Below are the code and all the weights of a small trained network. Each question names an input and a class and asks about switching units off, where a switched-off unit gives its printed mean instead of its output.

import numpy as np


def w(rows, s, z=0):
    codes = np.array(rows[::2]) - 128.0
    scale = np.full(codes.shape[1], s)
    scale[-1] = z or s
    return codes * scale


def f(y):
    return y / 2 * (1 + np.tanh(0.7978845608 * (y + 0.044715 * y**3)))


def log_softmax(a):
    a = a - a.max(-1, keepdims=True)
    return a - np.log(np.exp(a).sum(-1, keepdims=True))


def net(x, mask):
    res = np.array(x, float).reshape(1, 6) / 4 @ E
    y = f(res @ A[0][:, :-1].T + A[0][:, -1])
    res = res + np.where(mask, y, B[0][:, -1]) @ B[0][:, :-1]
    return log_softmax(res[-1] @ U[:, :-1].T + U[:, -1])


A, B = {}, {}
E = w([
[88,123,162,54,124,63],'x0',
[169,125,247,188,67,100],'x1',
[196,70,103,85,80,111],'x2',
[137,55,199,66,192,221],'x3',
[111,76,138,152,223,22],'x4',
[175,192,100,164,212,133],'x5',
],0.011)
A[0] = w([
[126,107,109,86,222,127,29],'n1',
[109,156,141,80,82,171,130],'n2',
[187,93,125,73,66,62,199],'n3',
[106,167,108,206,1,133,180],'n4',
[125,163,131,39,99,207,122],'n5',
[2,80,169,121,166,92,64],'n6',
[74,95,101,91,101,198,159],'n7',
[159,13,224,168,114,156,130],'n8',
[133,64,181,95,109,176,200],'n9',
[105,107,72,68,94,52,254],'n10',
[168,139,102,189,211,118,132],'n11',
],0.011,0.0055)
B[0] = w([
[114,165,184,164,80,136,193],'n1',
[92,172,115,107,128,107,190],'n2',
[98,97,148,102,104,50,227],'n3',
[183,182,87,148,90,137,254],'n4',
[33,82,177,83,133,83,224],'n5',
[86,89,253,100,146,64,202],'n6',
[85,99,124,143,207,144,210],'n7',
[195,159,138,27,100,113,238],'n8',
[142,172,129,20,137,147,228],'n9',
[151,67,151,173,153,113,230],'n10',
[130,133,151,211,189,197,215],'n11',
],0.012)
U = w([
[6,32,200,66,135,67,192],'0',
[119,198,70,215,160,176,139],'1',
[154,153,113,15,103,111,121],'2',
[245,77,148,110,185,131,193],'3',
[241,225,157,115,41,83,149],'4',
[89,123,166,160,191,149,144],'5',
[58,172,159,97,105,138,3],'6',
[187,2,3,139,108,125,14],'7',
],0.011,0.0044)

Each question gives the input, the list of numbers given to net, and the class t.
The units are the neurons (one row each of A and B). Each row of codes is followed by its name. A weight is (code - 128) times the scale printed after its matrix; where a second scale follows, it is the last column's (A, B and U).
mask holds one flag per neuron, in row order. A switched-off neuron (its flag False) gives its mean, the last column of its row in B, instead of its output. The means were averaged over made-up inputs and are rounded, as every weight is.
A unit's drop is (log p(t) with every unit on - log p(t) with that unit switched off) / (log p(t) with every unit on - log p(t) with every unit switched off).
The circuit of an input: a set's keep is (log p(t) with only the set's units on - log p(t) with every unit switched off) / (log p(t) with every unit on - log p(t) with every unit switched off). Starting from all 11 units, units are removed one at a time, each time the one whose removal leaves the highest keep (on an exact tie, the one counted first), for as long as the keep stays at least 0.8.
circuit, biggest first: the units of the circuit, biggest drop first
unit that matters most: the unit with the biggest drop
k most important neurons: the k neurons with the biggest drops, biggest first
drop when u is switched off: that unit's drop, to one decimal
input [3,4,2,-4,3,5], class 3: unit that matters most -> n5
input [7,2,-2,-1,-1,6], class 5: 4 most important neurons -> n8, n4, n5, n9
input [0,0,-6,-2,-6,3], class 1: 2 most important neurons -> n8, n9
input [-3,2,3,-8,2,-6], class 4: 2 most important neurons -> n4, n7
input [-1,8,1,8,6,3], class 4: 3 most important neurons -> n8, n5, n7
input [7,-7,-3,-4,0,6], class 5: 2 most important neurons -> n4, n10
input [-1,-1,3,-3,7,6], class 1: circuit, biggest first -> n6, n11
input [-7,-2,7,-6,-1,-2], class 7: 3 most important neurons -> n8, n9, n1
input [1,0,-5,2,4,8], class 1: circuit, biggest first -> n5, n11
input [-3,-7,4,-6,8,0], class 5: 2 most important neurons -> n11, n4
input [0,0,7,2,-2,6], class 0: 2 most important neurons -> n4, n8
input [2,0,-7,-2,6,7], class 5: 3 most important neurons -> n6, n11, n4
input [-1,1,-3,-7,4,-6], class 4: 2 most important neurons -> n4, n5
input [-2,1,2,6,-3,-2], class 2: unit that matters most -> n8
input [4,2,-3,1,-5,8], class 1: circuit, biggest first -> n6, n8
input [-2,-3,0,-5,5,0], class 5: 4 most important neurons -> n4, n8, n10, n11
input [4,-5,6,-5,7,7], class 3: 2 most important neurons -> n10, n5
input [-4,1,5,-3,-1,-4], class 4: drop when n4 is switched off -> 0.2
input [-4,1,-1,-3,-4,-7], class 4: drop when n4 is switched off -> 1.8
input [3,-4,7,4,-7,5], class 0: unit that matters most -> n5
input [4,4,7,-6,-2,-8], class 4: drop when n4 is switched off -> 1.8
